The symbols move the states like this.
ρ: Q65->Q627, Q142->Q854, Q972->Q841, Q663->Q204, Q854->Q202, Q956->Q413, Q127->Q117, Q204->Q364, Q21->Q826, Q859->Q988, Q364->Q956, Q427->Q648, Q185->Q899, Q117->Q141, Q180->Q978, Q798->Q426, Q396->Q815, Q213->Q366, Q302->Q770, Q172->Q157, Q946->Q66, Q627->Q180, Q210->Q53, Q826->Q213, Q148->Q873, Q129->Q783, Q157->Q578, Q240->Q502, Q141->Q409, Q125->Q242, Q791->Q798, Q132->Q522, Q373->Q21, Q400->Q77, Q532->Q142, Q988->Q94, Q202->Q577, Q94->Q415, Q578->Q712, Q978->Q613, Q413->Q663, Q550->Q981, Q873->Q210, Q742->Q396, Q252->Q220, Q394->Q962, Q611->Q914, Q757->Q418, Q577->Q532, Q242->Q590, Q734->Q611, Q613->Q65, Q426->Q240, Q128->Q75, Q604->Q46, Q989->Q327, Q870->Q683, Q914->Q870, Q354->Q859, Q415->Q354, Q899->Q57, Q331->Q261, Q99->Q127, Q921->Q51, Q418->Q295, Q815->Q989, Q891->Q460, Q46->Q35, Q824->Q891, Q894->Q946, Q35->Q485, Q553->Q972, Q473->Q757, Q770->Q824, Q766->Q866, Q962->Q894, Q841->Q50, Q912->Q348, Q509->Q148, Q648->Q511, Q342->Q507, Q735->Q604, Q876->Q331, Q683->Q734, Q220->Q766, Q522->Q129, Q351->Q252, Q66->Q394, Q511->Q912, Q295->Q709, Q590->Q550, Q981->Q125, Q205->Q132, Q856->Q876, Q485->Q735, Q866->Q351, Q57->Q400, Q53->Q509, Q327->Q742, Q51->Q342, Q256->Q922, Q922->Q128, Q261->Q290, Q548->Q921, Q507->Q548, Q348->Q427, Q709->Q473, Q165->Q172, Q950->Q256, Q460->Q302, Q75->Q950, Q383->Q553, Q77->Q185, Q409->Q99, Q783->Q205, Q712->Q165, Q502->Q791, Q290->Q856, Q50->Q383, Q366->Q373
η: Q142->Q132, Q663->Q757, Q854->Q522, Q956->Q709, Q127->Q415, Q204->Q418, Q21->Q962, Q859->Q981, Q364->Q295, Q427->Q841, Q185->Q256, Q117->Q354, Q798->Q21, Q396->Q400, Q213->Q946, Q172->Q426, Q210->Q734, Q826->Q894, Q148->Q870, Q129->Q648, Q157->Q240, Q240->Q213, Q141->Q859, Q791->Q373, Q132->Q348, Q373->Q394, Q400->Q75, Q532->Q205, Q988->Q125, Q202->Q129, Q94->Q242, Q578->Q502, Q413->Q473, Q873->Q683, Q742->Q57, Q252->Q627, Q611->Q351, Q577->Q783, Q734->Q866, Q426->Q826, Q128->Q891, Q604->Q856, Q989->Q185, Q870->Q220, Q914->Q252, Q354->Q550, Q415->Q590, Q899->Q922, Q331->Q663, Q99->Q94, Q921->Q117, Q815->Q77, Q46->Q876, Q35->Q331, Q766->Q978, Q912->Q553, Q509->Q914, Q648->Q50, Q342->Q409, Q735->Q290, Q876->Q413, Q683->Q766, Q220->Q180, Q522->Q427, Q351->Q65, Q511->Q383, Q205->Q912, Q856->Q956, Q485->Q261, Q866->Q613, Q57->Q128, Q53->Q611, Q327->Q899, Q51->Q141, Q256->Q770, Q922->Q824, Q261->Q204, Q548->Q127, Q507->Q99, Q348->Q972, Q165->Q798, Q950->Q302, Q75->Q460, Q77->Q950, Q409->Q988, Q783->Q511, Q712->Q791, Q502->Q366, Q290->Q364, Q366->Q66
φ: Q65->Q972, Q142->Q604, Q972->Q709, Q854->Q46, Q127->Q798, Q21->Q256, Q859->Q213, Q427->Q413, Q185->Q611, Q117->Q426, Q180->Q50, Q798->Q185, Q396->Q873, Q213->Q128, Q302->Q613, Q172->Q327, Q946->Q891, Q627->Q841, Q210->Q532, Q826->Q922, Q148->Q202, Q129->Q331, Q157->Q742, Q240->Q57, Q141->Q240, Q125->Q66, Q791->Q77, Q132->Q856, Q373->Q950, Q400->Q683, Q532->Q735, Q988->Q366, Q202->Q35, Q94->Q373, Q578->Q396, Q978->Q383, Q550->Q894, Q873->Q577, Q742->Q148, Q252->Q427, Q394->Q302, Q611->Q132, Q577->Q485, Q242->Q394, Q734->Q205, Q613->Q553, Q426->Q899, Q128->Q220, Q989->Q53, Q870->Q129, Q914->Q522, Q354->Q826, Q415->Q21, Q899->Q914, Q99->Q791, Q921->Q172, Q815->Q210, Q891->Q180, Q824->Q627, Q894->Q824, Q553->Q295, Q770->Q65, Q766->Q511, Q962->Q770, Q841->Q473, Q912->Q364, Q509->Q854, Q648->Q663, Q342->Q578, Q683->Q783, Q220->Q648, Q522->Q876, Q351->Q348, Q66->Q460, Q511->Q204, Q590->Q962, Q981->Q946, Q205->Q290, Q866->Q912, Q57->Q870, Q53->Q142, Q327->Q509, Q51->Q157, Q256->Q351, Q922->Q252, Q548->Q165, Q507->Q712, Q348->Q956, Q165->Q989, Q950->Q866, Q460->Q978, Q75->Q766, Q383->Q418, Q77->Q734, Q409->Q502, Q783->Q261, Q712->Q815, Q502->Q400, Q50->Q757, Q366->Q75
ξ: Q65->Q613, Q142->Q532, Q972->Q553, Q663->Q413, Q854->Q142, Q956->Q364, Q127->Q99, Q204->Q663, Q21->Q373, Q859->Q354, Q364->Q204, Q427->Q348, Q185->Q77, Q117->Q127, Q180->Q627, Q798->Q791, Q396->Q742, Q213->Q826, Q302->Q460, Q172->Q165, Q946->Q894, Q627->Q65, Q210->Q873, Q826->Q21, Q148->Q509, Q129->Q522, Q157->Q172, Q240->Q426, Q141->Q117, Q125->Q981, Q791->Q502, Q132->Q205, Q373->Q366, Q400->Q57, Q532->Q577, Q988->Q859, Q202->Q854, Q94->Q988, Q578->Q157, Q978->Q180, Q413->Q956, Q550->Q590, Q873->Q148, Q742->Q327, Q252->Q351, Q394->Q66, Q611->Q734, Q757->Q473, Q577->Q202, Q242->Q125, Q734->Q683, Q613->Q978, Q426->Q798, Q128->Q922, Q604->Q735, Q989->Q815, Q870->Q914, Q914->Q611, Q354->Q415, Q415->Q94, Q899->Q185, Q331->Q876, Q99->Q409, Q921->Q548, Q418->Q757, Q815->Q396, Q891->Q824, Q46->Q604, Q824->Q770, Q894->Q962, Q35->Q46, Q553->Q383, Q473->Q709, Q770->Q302, Q766->Q220, Q962->Q394, Q841->Q972, Q912->Q511, Q509->Q53, Q648->Q427, Q342->Q51, Q735->Q485, Q876->Q856, Q683->Q870, Q220->Q252, Q522->Q132, Q351->Q866, Q66->Q946, Q511->Q648, Q295->Q418, Q590->Q242, Q981->Q550, Q205->Q783, Q856->Q290, Q485->Q35, Q866->Q766, Q57->Q899, Q53->Q210, Q327->Q989, Q51->Q921, Q256->Q950, Q922->Q256, Q261->Q331, Q548->Q507, Q507->Q342, Q348->Q912, Q709->Q295, Q165->Q712, Q950->Q75, Q460->Q891, Q75->Q128, Q383->Q50, Q77->Q400, Q409->Q141, Q783->Q129, Q712->Q578, Q502->Q240, Q290->Q261, Q50->Q841, Q366->Q213
χ: Q65->Q770, Q142->Q53, Q972->Q65, Q663->Q648, Q854->Q509, Q956->Q348, Q204->Q511, Q21->Q415, Q364->Q912, Q427->Q252, Q185->Q798, Q180->Q891, Q798->Q127, Q396->Q578, Q213->Q859, Q302->Q394, Q172->Q921, Q946->Q981, Q627->Q824, Q210->Q815, Q826->Q354, Q148->Q742, Q129->Q870, Q157->Q51, Q240->Q141, Q791->Q99, Q132->Q611, Q373->Q94, Q400->Q502, Q532->Q210, Q202->Q148, Q578->Q342, Q978->Q460, Q413->Q427, Q873->Q396, Q742->Q157, Q252->Q922, Q394->Q242, Q611->Q185, Q757->Q50, Q577->Q873, Q734->Q77, Q613->Q302, Q426->Q117, Q128->Q213, Q604->Q142, Q989->Q165, Q870->Q57, Q914->Q899, Q899->Q426, Q331->Q129, Q418->Q383, Q815->Q712, Q891->Q946, Q46->Q854, Q824->Q894, Q894->Q550, Q35->Q202, Q553->Q613, Q473->Q841, Q770->Q962, Q766->Q75, Q962->Q590, Q841->Q627, Q912->Q866, Q509->Q327, Q648->Q220, Q735->Q532, Q876->Q522, Q683->Q400, Q220->Q128, Q522->Q914, Q351->Q256, Q66->Q125, Q511->Q766, Q295->Q553, Q205->Q734, Q856->Q132, Q485->Q577, Q866->Q950, Q57->Q240, Q53->Q989, Q327->Q172, Q256->Q21, Q922->Q826, Q261->Q783, Q348->Q351, Q709->Q972, Q165->Q548, Q950->Q373, Q460->Q66, Q75->Q366, Q383->Q978, Q77->Q791, Q783->Q683, Q712->Q507, Q502->Q409, Q290->Q205, Q50->Q180, Q366->Q988
ω: Q142->Q899, Q663->Q978, Q854->Q57, Q956->Q627, Q204->Q613, Q364->Q65, Q427->Q891, Q185->Q354, Q396->Q99, Q210->Q798, Q148->Q502, Q129->Q75, Q132->Q922, Q400->Q94, Q532->Q185, Q202->Q400, Q413->Q180, Q873->Q791, Q742->Q409, Q252->Q946, Q611->Q826, Q577->Q77, Q734->Q21, Q128->Q125, Q604->Q914, Q989->Q117, Q870->Q366, Q914->Q213, Q899->Q859, Q331->Q766, Q815->Q127, Q46->Q870, Q35->Q683, Q766->Q394, Q912->Q770, Q509->Q240, Q648->Q460, Q735->Q611, Q876->Q220, Q683->Q373, Q220->Q66, Q522->Q128, Q351->Q894, Q511->Q302, Q205->Q256, Q856->Q252, Q485->Q734, Q866->Q962, Q57->Q988, Q53->Q426, Q327->Q141, Q256->Q550, Q922->Q981, Q261->Q866, Q348->Q824, Q950->Q590, Q75->Q242, Q77->Q415, Q783->Q950, Q290->Q351

The rows follow the links: the fewer symbols apart two states are, the more alike their rows tend to be.

Here are some states, each with a row of numbers. One shown again gets a slightly different row.
Q548: 24,13,-12,-36,-11,-9,20,-31,-9,15,-11,-5,16,2,6,34,-5,24,-10,12,-7,1,24,-15,16,-24,-7,-9,-5,16,13,36,9,6,-19,25,16,-36,47,11,-16,-8,-17,-16,-35,-3,2,11,-26,-10,-19,-19,-34
Q577: -10,-7,18,-3,-2,-32,6,26,-2,-1,-14,-20,-12,4,9,10,22,26,1,-37,8,-32,-11,-2,-11,-35,-44,17,25,8,16,-33,-26,-13,-27,24,-8,28,-14,14,-7,-9,17,2,-6,-1,14,17,-3,-2,-30,-6,-46
Q734: 26,-25,-1,23,17,-31,29,12,-2,22,11,10,-24,-2,11,1,20,32,-28,-34,14,-15,-27,27,-6,-28,0,-1,6,-15,7,-16,-1,8,-20,25,-29,26,16,4,9,10,-15,-28,-20,-2,8,14,23,-14,-27,-19,-18
Q165: 23,11,-10,-26,0,-9,30,-29,0,25,-14,-1,23,3,19,32,-6,24,-23,2,-9,-3,24,-4,3,-26,3,-12,-4,6,17,36,-4,19,-8,42,2,-27,44,5,-3,-6,-25,-21,-26,5,2,17,-30,-19,-23,-13,-29
Q460: 1,14,-1,26,14,1,6,13,6,-20,18,37,-13,15,-11,-29,-2,-34,16,-6,1,-9,-12,29,5,25,23,8,-6,-42,-21,-42,1,11,21,-53,-2,32,-29,-24,6,3,-7,4,6,6,-14,-12,4,13,7,9,27
Q125: -10,17,-14,19,-6,15,5,-3,-6,-24,21,42,-11,12,-20,-4,-13,-36,24,15,-1,3,1,22,34,24,13,3,-10,-28,-19,-39,14,-1,9,-65,33,10,-18,-11,-4,-3,1,-3,-9,-7,-29,-14,-22,24,15,1,13
Q210: 19,-19,1,3,13,-34,25,9,1,19,-2,-2,-11,5,15,10,20,42,-25,-38,9,-25,-4,9,-8,-38,-16,1,14,-1,14,-6,-14,1,-16,41,-20,16,25,6,-2,0,-10,-19,-21,-3,7,18,1,-19,-36,-19,-41
Q783: -17,-15,16,17,2,-23,-1,41,-5,-8,-6,-13,-23,-3,3,-2,25,17,9,-40,15,-28,-21,7,-15,-20,-41,23,25,4,10,-52,-19,-11,-19,7,-18,35,-31,11,-5,1,22,6,-1,-3,10,6,8,6,-16,0,-31
Q899: 4,22,11,-31,6,12,6,-13,9,-3,-28,-36,40,4,24,8,-10,7,-10,14,-18,-4,28,-24,-24,-3,17,-19,-8,15,4,48,-21,14,21,39,-19,-20,9,-18,-6,-15,-26,16,16,23,13,12,-5,-31,4,8,2
Q373: 31,5,-21,15,6,-13,34,-18,-5,4,31,52,-13,17,-10,5,-8,-14,-8,-5,4,1,-3,34,30,7,23,-3,-13,-34,-14,-14,31,19,2,-30,13,2,21,-14,1,5,-27,-28,-28,-7,-26,1,-11,16,-11,-13,5
Q364: 1,-47,0,26,6,-20,-13,11,-11,16,25,14,-40,-20,-18,-19,18,10,-9,-14,24,18,-43,8,9,-1,-27,5,11,8,-1,-18,33,-20,-30,-16,8,10,-1,21,10,27,29,-18,-12,-17,1,-14,25,24,2,-2,5
Q51: -21,42,1,-36,-19,-3,9,-8,0,-17,-18,-15,27,15,5,41,-5,2,18,6,-14,-20,36,-21,8,-27,-25,10,4,6,8,1,-28,1,0,12,27,-12,3,11,-27,-28,-1,19,-13,4,0,3,-44,5,-16,-2,-43
Q185: 41,-1,-9,-6,20,-2,25,-23,4,28,-3,1,16,1,21,7,-4,28,-33,2,-5,3,12,-3,-10,-15,28,-23,-11,-5,6,47,11,23,4,39,-22,-17,48,-2,11,4,-41,-23,-15,7,9,13,3,-32,-7,-12,0
Q627: -3,-7,5,10,11,30,-27,6,6,-2,5,-7,10,-5,-9,-31,-11,-24,0,23,0,22,-6,-2,-21,41,32,-17,-13,4,-13,20,8,-1,28,-13,-19,-4,-11,-18,23,11,4,14,37,9,5,-12,33,-10,37,20,57
Q242: 15,4,-21,16,1,5,13,-24,-9,-1,25,53,-17,6,-18,-2,-11,-20,5,12,8,21,-8,21,37,22,15,-5,-16,-25,-17,-15,35,7,4,-51,26,0,2,-9,8,10,-7,-18,-21,-15,-21,-15,-16,19,8,-11,24
Q348: 15,-45,-5,22,13,7,-25,1,-3,29,12,-1,-9,-25,-5,-23,6,16,-30,11,17,27,-30,0,-14,16,2,-18,-5,18,3,30,35,-6,-10,17,-22,-9,16,13,27,30,10,-18,10,-4,12,-11,49,-6,21,7,32
Q590: 15,-3,-30,3,-2,19,-1,-35,-7,7,20,36,2,1,-10,-2,-20,-28,-2,30,-2,29,1,8,27,27,29,-14,-26,-10,-19,20,37,9,7,-33,25,-29,20,-1,14,7,-8,-14,-12,-3,-18,-13,-7,13,21,-3,38
Q394: 19,-3,-20,19,8,5,14,-15,-2,-3,34,52,-19,14,-13,-12,-9,-24,-4,7,10,15,-4,36,31,28,33,-7,-18,-33,-20,-15,33,13,10,-44,11,7,6,-18,12,8,-21,-18,-19,-8,-19,-7,-1,17,10,-5,27
Q978: -7,-1,4,37,15,3,-5,21,6,-19,17,29,-23,5,-11,-34,3,-25,10,-11,5,-3,-24,29,2,31,10,6,1,-25,-12,-46,2,1,15,-43,-15,37,-36,-23,13,6,10,6,12,-1,-5,-9,17,17,14,11,31
Q826: 0,33,-4,-15,-5,31,-6,-27,6,-11,-11,4,41,13,5,5,-32,-27,4,39,-20,21,31,-8,-2,25,37,-19,-25,-5,-8,39,-2,9,31,-9,9,-27,9,-18,4,-12,-15,12,13,11,-10,-6,-18,-6,21,11,32
Q946: -12,32,-3,4,-5,27,-6,-3,1,-25,-1,16,15,19,-8,-11,-21,-47,31,22,-12,5,12,10,13,38,23,1,-10,-19,-15,-11,-5,10,33,-47,14,8,-28,-22,-2,-9,-3,22,16,6,-17,-8,-13,8,25,15,34
Q295: -3,-37,-9,33,5,1,-21,9,-8,7,31,29,-39,-14,-20,-21,6,-4,-7,1,17,19,-37,13,11,16,-6,0,-1,0,-7,-22,40,-16,-14,-36,6,4,-7,14,19,21,23,-15,-4,-15,-6,-22,32,21,22,1,24
Q383: -12,-17,6,34,6,4,-18,26,1,-17,17,8,-31,-6,-22,-35,10,-19,9,-15,11,4,-40,22,-7,21,-3,11,6,-11,-11,-42,5,-14,5,-43,-4,31,-38,-1,13,9,27,10,21,-12,-7,-12,25,23,17,14,30
Q854: -12,-7,14,-26,-5,-4,-14,5,9,12,-20,-49,16,-16,13,12,12,31,-13,-4,-6,-9,5,-37,-29,-23,-21,-2,15,37,19,30,-20,-9,-13,60,-16,-15,7,19,-3,0,11,12,16,7,23,5,6,-18,-4,6,-20
Q117: -3,33,-9,-40,-20,19,6,-33,-5,-5,-13,-6,32,8,7,29,-19,-9,12,33,-11,8,40,-28,18,-3,6,-10,-15,15,2,41,-1,3,7,7,35,-42,18,7,-14,-22,-11,10,-7,6,-6,0,-39,-2,5,-1,-8
Q396: 6,27,6,-9,-2,-25,33,8,1,-10,-16,-3,3,19,15,20,13,20,7,-36,-2,-43,13,10,-4,-34,-15,12,16,-13,5,-26,-34,14,-4,19,-8,24,5,2,-18,-22,-16,-2,-17,3,5,19,-24,-8,-40,-9,-47
Q204: -27,-23,9,20,-10,-10,-27,31,-11,-19,10,2,-32,-14,-19,-19,17,-8,18,-15,14,-1,-30,6,9,3,-39,20,14,9,-8,-46,7,-25,-15,-28,12,26,-29,19,-4,7,38,3,8,-17,-1,-17,14,24,2,7,-3
Q757: -35,-12,9,11,-7,19,-40,16,0,-15,4,-7,-15,-12,-22,-22,-6,-29,20,15,6,16,-11,-9,-8,26,-13,9,4,9,-13,-23,5,-25,2,-38,7,15,-42,4,7,10,38,23,32,0,-1,-25,21,20,29,24,29
Q35: -31,-1,19,-18,-16,-12,-21,18,-5,-8,-28,-43,1,-9,5,11,13,18,15,-9,2,-16,4,-31,-7,-27,-44,13,22,36,17,-8,-28,-20,-18,34,1,3,-15,24,-19,-9,30,21,9,3,22,5,-8,0,-12,6,-34
Q522: -17,-19,9,-20,-2,13,-28,8,8,3,-20,-50,13,-22,1,-7,7,23,-10,5,-2,6,-2,-35,-34,-4,-18,-11,9,34,12,41,-11,-16,0,43,-27,-13,0,14,4,2,21,17,31,4,31,2,23,-20,11,15,1
Q648: -35,-1,22,9,2,10,-34,31,8,-19,-15,-28,-5,-10,-9,-28,5,-20,19,-4,-1,-4,-11,-15,-24,12,-17,8,9,10,-4,-16,-19,-15,6,-9,-11,24,-46,-2,0,-3,37,28,39,1,9,-5,31,4,21,20,14

Each walk starts at a row. The symbols on each line, taken left to right, move it on to the next state.
Each answer is a row, close to the row of the state it stands for.
---
-19,-16,14,31,3,-11,-18,33,3,-18,14,3,-30,-3,-12,-26,21,-5,14,-30,12,-13,-35,18,-10,5,-17,19,22,-12,1,-56,-8,-16,-6,-24,-11,40,-37,2,4,10,28,10,15,-8,-1,1,27,22,5,10,0
ξ η ξ -10,-19,5,16,4,30,-40,2,2,-5,6,-11,-1,-12,-15,-27,-7,-18,-1,17,0,28,-14,-8,-18,39,10,-8,-7,12,-6,16,15,-16,16,-16,-14,-7,-20,-13,18,14,21,14,42,4,4,-18,36,1,36,26,55
φ ξ χ φ χ 12,-45,-4,27,13,14,-27,1,-1,21,14,12,-18,-21,-10,-29,-4,-6,-18,16,13,34,-29,3,-9,27,14,-12,-11,0,-4,17,36,-7,4,-12,-11,-4,0,3,29,25,8,-11,17,-5,3,-16,42,2,29,7,49
---
24,-13,-12,21,22,20,4,-22,6,14,19,30,-5,-1,-4,-23,-15,-14,-14,16,0,27,-6,18,2,36,42,-20,-24,-19,-13,20,31,9,20,-25,-14,-14,15,-21,18,16,-19,-11,3,-1,-4,-8,24,-4,23,-1,47
φ ρ χ 2,8,2,7,9,32,-17,-6,5,-7,3,6,14,0,-2,-21,-21,-31,2,26,-9,23,9,-3,-8,40,47,-16,-20,-9,-16,25,9,3,37,-22,-8,-6,-11,-27,10,1,-6,9,28,10,-8,-14,17,-5,33,15,54
χ ρ φ -13,22,5,13,6,26,-11,6,15,-24,-4,9,13,16,-7,-25,-16,-39,24,8,-9,6,6,10,-4,35,25,-2,-9,-21,-14,-19,-14,5,36,-46,-4,17,-38,-30,5,-11,3,21,30,12,-13,-7,5,6,25,17,40
---
-22,4,10,16,9,29,-24,16,16,-20,3,0,-1,3,-9,-34,-9,-35,16,7,-1,5,-8,1,-16,34,20,4,-6,-14,-14,-21,-11,-3,27,-33,-12,23,-49,-24,13,0,9,25,40,8,-3,-6,21,6,28,26,42
ξ ξ φ ξ 10,-33,-6,43,12,0,-12,10,-6,10,31,22,-35,-13,-15,-31,6,-8,-10,-9,25,18,-37,22,3,20,4,-1,-5,-10,-7,-18,33,-7,-2,-27,-12,18,-13,0,23,24,12,-13,2,-13,-3,-16,34,14,15,0,32
χ φ ξ φ -28,-20,-1,22,-1,5,-25,19,-7,-17,22,15,-28,-12,-20,-25,4,-21,11,-6,15,6,-31,9,8,18,-17,18,8,-5,-13,-40,14,-16,-5,-41,8,21,-32,12,5,10,35,5,9,-13,-9,-24,20,33,18,10,20
---
22,9,-20,-12,-7,-16,35,-22,-11,8,21,30,-6,10,-5,31,-4,7,-5,-5,3,-8,10,15,37,-16,-7,0,-5,-12,-3,-5,20,7,-18,-14,32,-17,31,7,-17,-2,-23,-27,-47,-12,-17,-2,-33,15,-22,-22,-30
ρ η ρ ξ 21,0,-25,-12,-10,15,9,-40,-12,16,16,25,11,-2,-7,17,-22,-13,-11,31,-5,29,17,-3,31,14,19,-16,-24,-2,-3,29,44,6,0,-14,34,-37,30,-3,3,11,-19,-18,-27,-5,-20,-12,-17,10,12,-12,22
φ χ φ φ 37,-20,-15,10,19,4,12,-24,3,25,14,17,6,1,4,-11,-10,3,-27,14,-1,25,5,15,-5,21,46,-23,-20,-19,-7,35,24,18,11,5,-16,-18,29,-18,20,19,-33,-15,-4,4,-6,4,21,-18,11,-2,34
---
6,29,-2,-35,-3,5,11,-21,7,5,-25,-25,40,7,17,35,-7,14,-6,9,-14,-15,34,-17,-3,-23,4,-12,-1,14,6,40,-25,4,3,37,7,-24,25,-1,-16,-21,-23,7,-11,16,9,18,-24,-23,-15,-3,-26
φ η ω -23,41,-5,-16,-16,21,0,-12,2,-24,-11,8,21,15,-5,10,-21,-38,34,24,-24,2,30,-8,25,16,-2,7,-8,0,-11,-13,-10,-4,17,-42,43,-8,-22,-15,-19,-18,7,25,2,1,-22,-15,-36,16,14,10,5
ξ ξ ξ ξ -6,36,-18,0,-7,-2,12,-6,-9,-23,14,41,-6,20,-16,13,-10,-28,28,4,-1,-10,8,17,36,2,0,17,-1,-20,-17,-36,7,0,9,-56,41,6,-10,-5,-12,-7,0,0,-24,-11,-25,-3,-35,29,-3,-4,-9
---
2,27,8,7,7,-26,34,19,4,-15,1,13,-5,28,5,9,13,5,12,-36,-8,-42,8,24,0,-14,1,17,15,-29,-2,-45,-29,15,9,-6,-7,38,-13,-17,-8,-17,-12,2,-13,7,-8,15,-21,0,-27,-9,-27
η φ -7,-1,17,37,12,-14,3,37,6,-20,14,13,-28,13,-8,-30,16,-10,11,-34,8,-19,-23,30,-1,9,0,13,8,-26,-11,-57,-15,4,8,-28,-19,53,-37,-14,7,0,7,7,12,2,-2,0,20,10,-5,9,2
ρ χ φ χ 33,-6,-14,32,21,-15,37,-2,2,11,30,47,-24,7,-1,-12,-2,-1,-15,-19,7,-2,-19,39,10,13,29,-9,-16,-39,-6,-15,18,18,5,-18,-11,22,14,-24,13,12,-33,-32,-23,-6,-14,7,7,0,-8,-16,12
---
-25,45,-4,-34,-16,11,7,-15,-9,-28,-16,-8,28,19,4,30,-21,-23,37,15,-15,-8,32,-17,20,-11,-13,7,-2,4,1,-8,-23,3,8,-14,39,-10,-10,-3,-23,-23,-2,21,-6,4,-12,3,-48,11,-7,0,-25
η η -13,26,-7,-4,-11,34,-9,-10,1,-25,4,17,13,16,-18,-6,-21,-45,31,28,-13,13,15,5,22,26,14,0,-14,-14,-17,-11,6,1,22,-51,32,-3,-24,-12,-5,-9,5,22,10,-1,-17,-19,-22,20,21,9,26
ρ ρ ρ ρ φ 2,18,-5,-3,4,30,-7,-22,1,-1,3,12,18,5,-5,-9,-23,-34,10,38,-16,22,16,-1,9,38,37,-15,-27,-11,-13,28,10,8,27,-29,11,-14,-1,-21,9,-1,-14,8,18,7,-11,-11,0,-2,31,13,48
---
-26,-18,8,-23,-18,3,-38,7,-4,7,-18,-42,9,-28,0,1,6,14,-4,14,6,19,-4,-36,-24,-8,-32,-6,9,46,13,29,-4,-24,-20,39,-5,-25,2,33,-4,5,30,15,22,-7,21,-5,17,-6,13,14,-4
χ φ η -23,-31,4,-9,-10,21,-47,3,0,1,-4,-28,4,-26,-8,-12,-1,-4,2,26,6,32,-11,-30,-15,19,-14,-7,0,35,5,24,11,-23,-9,9,-2,-23,-12,20,11,12,35,10,34,-5,13,-28,26,3,30,14,28
ω ρ ρ ρ 17,-26,-9,28,18,13,-13,-9,-3,14,20,22,-3,-10,-6,-28,-6,-16,-18,10,8,32,-21,15,-13,37,36,-11,-17,-10,-10,23,28,7,9,-12,-20,-5,3,-11,23,24,-8,-9,17,-1,-1,-14,42,-3,22,9,55
